Here is a tiny trained network, its code and every weight. The questions are about switching its units off for an input and a target symbol, where a switched-off unit gives its printed mean instead of its output.

import numpy as np


def w(rows, s, z=0):
    codes = np.array(rows[::2]) - 128.0
    scale = np.full(codes.shape[1], s)
    scale[-1] = z or s
    return codes * scale


def f(y):
    return np.maximum(y, 0)


def softmax(a):
    e = np.exp(a - a.max(-1, keepdims=True))
    return e / e.sum(-1, keepdims=True)


def log_softmax(a):
    a = a - a.max(-1, keepdims=True)
    return a - np.log(np.exp(a).sum(-1, keepdims=True))


def net(x, mask):
    ids = ['ΘΛΩαβγδεμστ'.index(c) for c in x.split()]
    T = len(ids)
    res = E[ids] + P[:T]
    u = 0
    for l in range(2):
        q, k, v = (res @ M[l].T for M in (Q, K, V))
        z = softmax(np.where(np.tri(T) > 0, q @ k.T / 3**0.5, -1e9)) @ v
        res = res + np.where(mask[u], z, O[l][:, -1]) @ O[l][:, :-1]
        u += 1
        y = f(res @ A[l][:, :-1].T + A[l][:, -1])
        res = res + np.where(mask[u : u + 4], y, B[l][:, -1]) @ B[l][:, :-1]
        u += 4
    return log_softmax(res[-1] @ U[:, :-1].T + U[:, -1])


Q, K, V, O, A, B = {}, {}, {}, {}, {}, {}
E = w([
[87,109,76,189,104,84,101,149],'Θ',
[177,193,200,77,107,138,91,95],'Λ',
[142,64,152,124,167,74,194,1],'Ω',
[157,153,122,155,134,155,56,115],'α',
[95,169,140,84,87,73,92,112],'β',
[184,145,82,197,128,164,176,158],'γ',
[121,120,188,124,147,118,50,138],'δ',
[166,107,135,148,200,143,84,170],'ε',
[162,178,126,116,77,137,143,142],'μ',
[208,142,168,67,152,149,128,156],'σ',
[107,149,61,150,66,101,189,165],'τ',
],0.009)
P = w([
[123,118,151,119,132,158,119,27],'0',
[226,246,158,172,116,35,56,179],'1',
[224,233,151,169,137,30,39,190],'2',
[236,249,114,168,128,29,32,171],'3',
[236,253,129,189,130,15,28,181],'4',
[244,252,100,169,119,20,56,153],'5',
],0.0029)
Q[0] = w([
[11,54,123,83,134,228,198,125],'0.h1',
[4,53,129,85,133,222,207,124],'0.h1',
[253,193,128,173,127,36,63,120],'0.h1',
],0.012)
K[0] = w([
[169,221,120,142,114,89,59,239],'0.h1',
[168,217,125,145,114,79,63,242],'0.h1',
[95,40,141,106,147,165,192,9],'0.h1',
],0.011)
V[0] = w([
[173,67,164,157,244,147,67,124],'0.h1',
[43,93,168,118,109,41,86,120],'0.h1',
[191,176,246,2,151,159,45,109],'0.h1',
],0.0082)
O[0] = w([
[36,83,203,173,216,201,155,208,9],'0.h1',
[48,165,56,23,226,113,113,59,56],'0.h1',
[50,186,254,118,135,24,169,187,246],'0.h1',
],0.0069,0.0013)
A[0] = w([
[54,132,186,185,172,142,195,254,175],'0.n1',
[85,108,166,89,172,46,236,123,189],'0.n2',
[73,131,93,104,154,118,66,136,211],'0.n3',
[196,137,159,158,90,117,34,153,254],'0.n4',
],0.0074,0.0026)
B[0] = w([
[130,115,94,134,161,152,134,254,186],'0.n1',
[160,99,84,68,171,106,213,148,161],'0.n2',
[103,169,66,129,169,150,86,107,158],'0.n3',
[122,160,111,198,66,125,128,137,253],'0.n4',
],0.0084,0.008)
Q[1] = w([
[166,215,49,240,130,61,102,254],'1.h1',
[192,161,41,121,85,25,177,169],'1.h1',
[176,150,40,126,95,45,185,178],'1.h1',
],0.0068)
K[1] = w([
[86,92,147,128,161,196,118,96],'1.h1',
[95,19,160,83,176,139,210,36],'1.h1',
[101,5,165,82,208,140,207,48],'1.h1',
],0.013)
V[1] = w([
[254,86,150,208,79,168,193,157],'1.h1',
[166,80,88,26,169,111,231,138],'1.h1',
[171,206,193,83,59,18,171,74],'1.h1',
],0.0075)
O[1] = w([
[131,41,104,248,70,154,219,145,251],'1.h1',
[233,10,152,44,62,42,44,144,49],'1.h1',
[32,153,111,120,54,2,177,90,188],'1.h1',
],0.0059,0.0034)
A[1] = w([
[69,175,251,110,174,105,149,168,247],'1.n1',
[1,174,127,168,94,88,196,56,255],'1.n2',
[163,12,175,197,116,193,203,197,85],'1.n3',
[94,182,109,199,169,227,147,179,207],'1.n4',
],0.0062,0.0011)
B[1] = w([
[13,75,6,166,86,112,182,234,159],'1.n1',
[226,197,214,196,228,122,133,141,251],'1.n2',
[100,142,216,99,49,107,10,39,192],'1.n3',
[43,112,180,1,136,201,202,16,216],'1.n4',
],0.0049,0.012)
U = w([
[166,124,220,112,153,156,85,118,42],'Θ',
[140,86,3,169,58,128,103,133,136],'Λ',
[157,37,146,105,171,91,176,58,252],'Ω',
[177,173,177,183,189,107,174,123,224],'α',
[77,90,67,120,86,112,180,175,63],'β',
[98,95,150,130,65,137,120,67,66],'γ',
[170,100,157,130,67,114,73,160,17],'δ',
[171,131,113,125,216,137,121,196,44],'ε',
[21,129,123,90,139,170,198,132,182],'μ',
[187,172,67,104,199,193,104,57,221],'σ',
[86,168,140,73,106,82,66,90,77],'τ',
],0.0058,0.0023)

Each question gives the input, a string of symbols that net reads in full, and the target symbol t.
The units are the heads (3 rows each of Q, K, V and O) and the neurons (one row each of A and B). Each row of codes is followed by its name. A weight is (code - 128) times the scale printed after its matrix; where a second scale follows, it is the last column's (O, A, B and U).
mask holds one flag per unit, layer by layer, with each layer's heads first. A switched-off unit (its flag False) gives its mean, the last column of its rows in O or B, instead of its output. The means were averaged over made-up inputs and are rounded, as every weight is.
A unit's drop is (log p(t) with every unit on - log p(t) with that unit switched off) / (log p(t) with every unit on - log p(t) with every unit switched off).
The circuit of an input: a set's keep is (log p(t) with only the set's units on - log p(t) with every unit switched off) / (log p(t) with every unit on - log p(t) with every unit switched off). Starting from all 10 units, units are removed one at a time, each time the one whose removal leaves the highest keep (on an exact tie, the one counted first), for as long as the keep stays at least 0.8.
units of the circuit, in order: the units of the circuit, biggest drop first
k most important neurons: the k neurons with the biggest drops, biggest first
top k neurons in layer l: the k neurons of layer l with the biggest drops, biggest first
drop when u is switched off: that unit's drop, to one decimal
input γ ε μ Θ, target γ: units of the circuit, in order => (0.h1, 1.h1, 1.n3, 1.n4)
input Θ μ β Θ μ, target σ: units of the circuit, in order => (0.h1, 1.h1)
input σ β γ, target δ: 2 most important neurons => (0.n2, 1.n3)
input ε α Λ β, target Θ: units of the circuit, in order => (1.h1, 0.h1, 0.n1, 1.n3)
input μ δ Θ δ τ, target α: top 2 neurons in layer 0 => (0.n1, 0.n2)
input Λ μ Θ, target β: most important neuron => (0.n1)
input ε σ γ μ μ, target Θ: 3 most important neurons => (0.n1, 1.n3, 1.n4)
input τ Θ μ Λ, target Λ: top 2 neurons in layer 1 => (1.n2, 1.n4)
input β Λ τ β, target τ: units of the circuit, in order => (1.h1, 0.h1)
input γ μ Θ α, target γ: 2 most important neurons => (1.n3, 1.n4)
input μ β μ Λ, target α: 2 most important neurons => (1.n2, 0.n1)
input δ ε μ μ Θ, target ε: 2 most important neurons => (0.n1, 0.n2)
input γ Θ μ μ μ, target γ: 2 most important neurons => (1.n3, 1.n4)
input α α μ α, target μ: top neuron in layer 0 => (0.n2)
input μ α Θ μ, target α: top 2 neurons in layer 0 => (0.n1, 0.n2)
input α μ β μ, target μ: top 2 neurons in layer 1 => (1.n4, 1.n2)
input τ μ μ δ, target Λ: top 2 neurons in layer 1 => (1.n2, 1.n4)
input τ β Θ τ β ε, target Λ: top 2 neurons in layer 1 => (1.n2, 1.n4)
input μ τ ε Θ, target α: drop when 0.h1 is switched off => 0.5
input α μ μ, target μ: drop when 0.h1 is switched off => 0.6
input μ Θ μ μ Θ, target α: drop when 0.n4 is switched off => 0.0
input Θ μ μ μ Θ, target σ: drop when 1.h1 is switched off => 0.4
input α μ δ μ δ β, target μ: top 3 neurons in layer 1 => (1.n4, 1.n2, 1.n1)
input Θ γ μ β α β, target σ: top neuron in layer 0 => (0.n3)
